Below is a small trained network, with its code and all its weights. Each question gives an input and a class and asks what happens when units are switched off, that is, made to give their printed mean instead of their output.

import numpy as np


def w(rows, s, z=0):
    codes = np.array(rows[::2]) - 128.0
    scale = np.full(codes.shape[1], s)
    scale[-1] = z or s
    return codes * scale


def f(y):
    return y / 2 * (1 + np.tanh(0.7978845608 * (y + 0.044715 * y**3)))


def log_softmax(a):
    a = a - a.max(-1, keepdims=True)
    return a - np.log(np.exp(a).sum(-1, keepdims=True))


def net(x, mask):
    res = np.array(x, float).reshape(1, 6) / 4 @ E
    y = f(res @ A[0][:, :-1].T + A[0][:, -1])
    res = res + np.where(mask, y, B[0][:, -1]) @ B[0][:, :-1]
    return log_softmax(res[-1] @ U[:, :-1].T + U[:, -1])


A, B = {}, {}
E = w([
[44,44,48,175,204,177],'x0',
[96,162,114,15,254,82],'x1',
[175,190,30,87,90,226],'x2',
[30,108,202,61,83,201],'x3',
[126,127,132,128,131,128],'x4',
[88,232,184,190,210,164],'x5',
],0.0061)
A[0] = w([
[168,55,52,72,88,61,99],'n1',
[170,161,71,111,120,200,68],'n2',
[98,54,89,154,206,187,111],'n3',
[82,97,84,118,187,140,75],'n4',
[141,173,45,107,102,185,61],'n5',
[175,101,109,210,93,96,173],'n6',
[163,108,133,217,77,147,114],'n7',
[174,80,153,211,97,184,37],'n8',
[175,178,93,90,113,218,100],'n9',
[169,165,70,108,129,212,122],'n10',
[116,141,109,51,180,97,106],'n11',
[91,65,82,165,165,166,68],'n12',
[123,191,167,179,185,170,34],'n13',
[238,130,117,162,166,65,36],'n14',
[150,170,73,106,98,179,83],'n15',
[139,96,174,168,147,58,230],'n16',
[147,117,109,56,215,91,144],'n17',
[182,182,81,93,126,187,137],'n18',
[134,73,205,171,143,71,60],'n19',
[186,174,186,87,97,99,46],'n20',
[188,161,176,87,99,111,38],'n21',
[116,103,115,80,208,132,106],'n22',
[116,106,156,208,53,155,158],'n23',
[144,192,178,164,196,173,152],'n24',
[181,169,206,43,127,120,153],'n25',
[88,220,151,180,159,161,36],'n26',
[205,140,61,176,180,35,120],'n27',
[126,124,122,199,60,147,36],'n28',
[204,131,69,220,152,61,102],'n29',
[176,22,102,77,86,108,109],'n30',
[153,34,101,69,73,101,101],'n31',
[132,138,112,45,195,91,2],'n32',
[172,179,191,80,83,97,113],'n33',
[184,180,188,80,93,88,72],'n34',
[107,50,141,30,60,135,104],'n35',
[107,174,100,88,92,193,108],'n36',
[58,107,190,126,60,188,125],'n37',
[186,165,98,93,123,216,117],'n38',
[130,149,126,36,182,92,70],'n39',
[190,33,63,65,104,68,103],'n40',
[90,55,65,142,159,149,75],'n41',
[141,82,204,161,148,50,89],'n42',
[70,86,84,168,145,148,74],'n43',
[178,180,174,81,103,93,68],'n44',
[155,113,135,221,69,157,115],'n45',
[137,96,133,202,81,163,91],'n46',
[114,90,187,157,137,64,42],'n47',
[77,89,254,74,109,165,236],'n48',
],0.007,0.002)
B[0] = w([
[92,195,186,196,147,132,204],'n1',
[99,92,156,123,191,86,185],'n2',
[207,84,82,189,110,166,217],'n3',
[202,97,140,128,149,160,175],'n4',
[113,92,159,139,210,68,192],'n5',
[116,159,102,87,158,151,203],'n6',
[149,137,144,59,171,137,201],'n7',
[190,147,197,62,209,149,186],'n8',
[90,80,107,139,200,71,208],'n9',
[85,76,138,136,210,65,205],'n10',
[148,157,160,74,190,165,193],'n11',
[190,98,139,179,117,167,185],'n12',
[116,174,188,185,150,127,188],'n13',
[96,115,46,134,78,179,201],'n14',
[113,102,129,135,195,84,180],'n15',
[102,106,78,119,161,99,205],'n16',
[156,146,154,51,167,155,223],'n17',
[101,103,104,129,170,90,204],'n18',
[114,85,131,106,220,59,174],'n19',
[185,65,117,201,140,172,174],'n20',
[160,90,119,181,169,152,160],'n21',
[179,122,137,98,141,154,186],'n22',
[158,150,134,41,212,146,218],'n23',
[101,168,149,167,125,130,220],'n24',
[169,113,79,144,122,159,211],'n25',
[104,181,180,188,143,124,194],'n26',
[86,155,37,100,82,160,253],'n27',
[159,140,179,73,171,125,174],'n28',
[50,170,32,68,65,187,237],'n29',
[113,189,179,169,168,125,201],'n30',
[103,186,178,170,176,132,199],'n31',
[180,142,198,55,222,147,187],'n32',
[156,76,92,187,146,181,194],'n33',
[180,57,97,189,126,174,189],'n34',
[84,195,125,174,114,151,209],'n35',
[93,106,83,136,158,110,186],'n36',
[107,150,49,68,137,177,216],'n37',
[83,78,113,124,201,83,201],'n38',
[163,152,161,80,172,162,199],'n39',
[97,191,179,183,153,131,212],'n40',
[166,104,144,194,115,155,183],'n41',
[91,68,109,124,221,90,188],'n42',
[179,106,116,152,133,150,174],'n43',
[165,88,113,165,129,163,176],'n44',
[161,152,163,49,200,122,210],'n45',
[175,137,145,83,190,140,187],'n46',
[110,91,124,123,216,83,160],'n47',
[79,120,2,122,127,139,247],'n48',
],0.0067,0.0042)
U = w([
[200,154,161,44,159,143,75],'0',
[211,57,110,209,128,164,105],'1',
[88,64,114,133,162,9,91],'2',
[77,161,58,102,109,167,130],'3',
[106,216,191,209,136,116,106],'4',
[140,128,115,121,131,125,254],'5',
[136,115,156,103,39,74,130],'6',
[165,92,202,118,51,51,6],'7',
],0.013,0.0094)

Each question gives the input, the list of numbers given to net, and the class t.
The units are the neurons (one row each of A and B). Each row of codes is followed by its name. A weight is (code - 128) times the scale printed after its matrix; where a second scale follows, it is the last column's (A, B and U).
mask holds one flag per neuron, in row order. A switched-off neuron (its flag False) gives its mean, the last column of its row in B, instead of its output. The means were averaged over made-up inputs and are rounded, as every weight is.
A unit's drop is (log p(t) with every unit on - log p(t) with that unit switched off) / (log p(t) with every unit on - log p(t) with every unit switched off).
The circuit of an input: a set's keep is (log p(t) with only the set's units on - log p(t) with every unit switched off) / (log p(t) with every unit on - log p(t) with every unit switched off). Starting from the 12 units with the biggest drops (on a tie, the unit counted first), units are removed one at a time, each time the one whose removal leaves the highest keep (on an exact tie, the one counted first), for as long as the keep stays at least 0.8.
circuit, biggest first: the units of the circuit, biggest drop first
unit that matters most: the unit with the biggest drop
top k neurons: the k neurons with the biggest drops, biggest first
drop of u: that unit's drop, to one decimal
input [5,-4,-3,8,0,-5], class 3: circuit, biggest first	n37
input [-5,2,5,-8,-3,2], class 3: circuit, biggest first	n29, n27
input [4,5,-7,8,-4,-8], class 3: circuit, biggest first	n48, n35
input [-2,2,5,-8,8,-3], class 3: circuit, biggest first	n29, n27
input [1,7,-1,-5,-6,4], class 0: circuit, biggest first	n32, n17
input [-3,-1,-8,-8,-3,5], class 2: top 2 neurons	n19, n42
input [-1,-7,-7,-3,0,-8], class 4: top 2 neurons	n1, n40
input [6,7,3,-5,6,-7], class 0: top 2 neurons	n17, n32
input [-8,4,-8,-7,-4,0], class 1: top 2 neurons	n34, n20
input [0,-7,-5,6,-1,-7], class 0: circuit, biggest first	n23, n8
input [7,7,5,1,0,-6], class 0: circuit, biggest first	n17, n32
input [-2,-5,6,-8,7,4], class 3: top 2 neurons	n29, n27
input [-5,-6,2,8,5,-7], class 3: top 2 neurons	n48, n37
input [7,-2,0,-8,4,-3], class 3: circuit, biggest first	n29
input [7,1,7,7,3,8], class 4: top 2 neurons	n26, n13
input [-2,-6,6,6,5,4], class 0: top 4 neurons	n23, n45, n8, n28
input [5,-4,0,-8,-1,-7], class 3: top 2 neurons	n29, n27
input [-2,-3,5,-7,1,-3], class 3: top 3 neurons	n29, n27, n14
input [-2,-2,-2,-1,0,-1], class 6: drop of n19	0.0
input [4,3,-2,-1,3,-5], class 4: drop of n31	0.1
input [2,1,5,-4,-3,-3], class 2: drop of n38	0.1
input [1,3,-2,8,-1,-6], class 3: unit that matters most	n48
